Below is a small trained network, with its code and all its weights. Each question gives an input and a class and asks what happens when units are switched off, that is, made to give their printed mean instead of their output.

import numpy as np


def w(rows, s, z=0):
    codes = np.array(rows[::2]) - 128.0
    scale = np.full(codes.shape[1], s)
    scale[-1] = z or s
    return codes * scale


def norm(h):
    return h / np.sqrt((h * h).mean(-1, keepdims=True) + 1e-5)


def f(y):
    return y / 2 * (1 + np.tanh(0.7978845608 * (y + 0.044715 * y**3)))


def log_softmax(a):
    a = a - a.max(-1, keepdims=True)
    return a - np.log(np.exp(a).sum(-1, keepdims=True))


def net(x, mask):
    res = np.array(x, float).reshape(1, 8) / 4 @ E
    u = 0
    for l in range(4):
        y = f(norm(res) @ A[l][:, :-1].T + A[l][:, -1])
        res = res + np.where(mask[u : u + 10], y, B[l][:, -1]) @ B[l][:, :-1]
        u += 10
    return log_softmax(norm(res)[-1] @ U[:, :-1].T + U[:, -1])


A, B = {}, {}
E = w([
[127,128,127],'x0',
[218,137,130],'x1',
[128,124,126],'x2',
[115,243,143],'x3',
[122,108,254],'x4',
[130,132,125],'x5',
[128,128,128],'x6',
[127,128,130],'x7',
],0.0089)
A[0] = w([
[114,127,137,81],'L0N1',
[99,137,105,32],'L0N2',
[127,118,149,47],'L0N3',
[116,123,143,73],'L0N4',
[94,145,2,195],'L0N5',
[143,115,175,2],'L0N6',
[119,135,150,97],'L0N7',
[44,95,138,77],'L0N8',
[128,112,170,38],'L0N9',
[90,131,105,32],'L0N10',
],0.0085,0.0053)
B[0] = w([
[74,123,108,108],'L0N1',
[78,119,130,101],'L0N2',
[34,114,107,101],'L0N3',
[98,125,114,106],'L0N4',
[124,102,249,254],'L0N5',
[27,112,139,103],'L0N6',
[96,146,81,117],'L0N7',
[173,151,125,134],'L0N8',
[3,121,126,107],'L0N9',
[12,121,142,102],'L0N10',
],0.0054,0.0047)
A[1] = w([
[98,167,144,103],'L1N1',
[155,138,52,148],'L1N2',
[138,133,66,89],'L1N3',
[117,140,9,139],'L1N4',
[125,56,136,191],'L1N5',
[126,136,39,109],'L1N6',
[99,168,146,79],'L1N7',
[134,127,160,2],'L1N8',
[134,125,157,9],'L1N9',
[129,119,131,92],'L1N10',
],0.013,0.0059)
B[1] = w([
[170,122,79,151],'L1N1',
[140,117,230,170],'L1N2',
[108,110,194,122],'L1N3',
[108,116,254,161],'L1N4',
[136,209,97,253],'L1N5',
[88,110,237,136],'L1N6',
[153,124,89,142],'L1N7',
[68,94,150,99],'L1N8',
[68,101,147,99],'L1N9',
[116,130,124,112],'L1N10',
],0.0091,0.0046)
A[2] = w([
[172,156,50,83],'L2N1',
[158,158,142,213],'L2N2',
[147,50,133,132],'L2N3',
[147,68,147,4],'L2N4',
[129,55,72,81],'L2N5',
[163,159,177,212],'L2N6',
[122,98,168,3],'L2N7',
[141,48,82,139],'L2N8',
[145,63,136,89],'L2N9',
[3,137,92,166],'L2N10',
],0.013,0.0025)
B[2] = w([
[80,84,105,192],'L2N1',
[84,108,100,215],'L2N2',
[58,212,100,144],'L2N3',
[98,170,142,130],'L2N4',
[139,195,80,128],'L2N5',
[67,90,93,254],'L2N6',
[95,121,151,125],'L2N7',
[105,190,88,135],'L2N8',
[115,181,146,134],'L2N9',
[255,76,123,173],'L2N10',
],0.0097,0.0065)
A[3] = w([
[82,175,133,142],'L3N1',
[154,77,210,158],'L3N2',
[135,128,126,3],'L3N3',
[128,140,114,10],'L3N4',
[70,255,60,167],'L3N5',
[90,84,85,77],'L3N6',
[128,128,147,134],'L3N7',
[96,126,133,171],'L3N8',
[208,139,43,69],'L3N9',
[219,88,69,114],'L3N10',
],0.0061,0.0052)
B[3] = w([
[94,113,97,156],'L3N1',
[137,53,99,205],'L3N2',
[137,224,204,68],'L3N3',
[106,192,200,70],'L3N4',
[83,99,48,253],'L3N5',
[112,130,127,119],'L3N6',
[107,111,110,133],'L3N7',
[97,106,108,180],'L3N8',
[139,116,254,165],'L3N9',
[134,66,136,199],'L3N10',
],0.0057,0.0028)
U = w([
[129,108,104,254],'0',
[207,95,123,124],'1',
[126,113,110,207],'2',
[55,128,225,30],'3',
[135,109,88,79],'4',
[111,247,64,25],'5',
],0.012,0.0039)

Each question gives the input, the list of numbers given to net, and the class t.
The units are the neurons (one row each of A and B). Each row of codes is followed by its name. A weight is (code - 128) times the scale printed after its matrix; where a second scale follows, it is the last column's (A, B and U).
mask holds one flag per neuron, layer by layer. A switched-off neuron (its flag False) gives its mean, the last column of its row in B, instead of its output. The means were averaged over made-up inputs and are rounded, as every weight is.
A unit's drop is (log p(t) with every unit on - log p(t) with that unit switched off) / (log p(t) with every unit on - log p(t) with every unit switched off).
The circuit of an input: a set's keep is (log p(t) with only the set's units on - log p(t) with every unit switched off) / (log p(t) with every unit on - log p(t) with every unit switched off). Starting from the 12 units with the biggest drops (on a tie, the unit counted first), units are removed one at a time, each time the one whose removal leaves the highest keep (on an exact tie, the one counted first), for as long as the keep stays at least 0.8.
units of the circuit, in order: the units of the circuit, biggest drop first
top k neurons: the k neurons with the biggest drops, biggest first
top k neurons in layer l: the k neurons of layer l with the biggest drops, biggest first
drop when u is switched off: that unit's drop, to one decimal
input [-2,4,3,-5,-2,-4,4,2], class 5: units of the circuit, in order -> L2N3, L2N8
input [6,-6,-3,2,2,-8,6,5], class 1: top neuron -> L2N10
input [1,-8,-1,4,7,-2,-5,0], class 1: top 3 neurons -> L2N10, L0N5, L1N2
input [-8,-8,-7,-3,-7,1,-8,3], class 1: top 2 neurons -> L0N5, L2N10
input [6,-6,0,4,1,5,-3,2], class 1: top 3 neurons -> L2N10, L1N5, L2N6
input [-6,-7,7,7,-3,2,-8,3], class 1: units of the circuit, in order -> L2N10, L1N5, L2N6, L2N3
input [-3,-8,5,-4,-5,-1,8,3], class 1: top 2 neurons -> L0N5, L2N10
input [8,2,6,7,6,-6,-8,-2], class 4: top 2 neurons -> L0N5, L2N6
input [6,-2,6,7,-8,2,5,3], class 3: units of the circuit, in order -> L1N4, L1N6
input [-7,-5,3,2,5,-8,-2,4], class 4: top 2 neurons -> L0N5, L1N2
input [2,4,2,-4,-6,-5,-7,5], class 3: top 2 neurons -> L1N2, L1N4
input [0,-6,-3,-2,-1,-2,-6,2], class 1: top 2 neurons -> L2N10, L2N6
input [-2,6,-6,-3,-7,5,-5,2], class 3: top 3 neurons -> L1N4, L1N2, L1N6
input [-3,-4,4,4,6,1,-2,-6], class 0: top neuron -> L0N5
input [7,-8,3,-7,1,0,3,4], class 1: top 3 neurons in layer 2 -> L2N10, L2N6, L2N2
input [-8,-2,-3,2,3,8,8,-4], class 4: drop when L0N5 is switched off -> 0.2
input [-8,-8,7,2,4,6,-3,2], class 1: drop when L2N10 is switched off -> 0.6
input [-8,2,-3,-8,-8,-4,8,5], class 3: drop when L1N2 is switched off -> 0.6
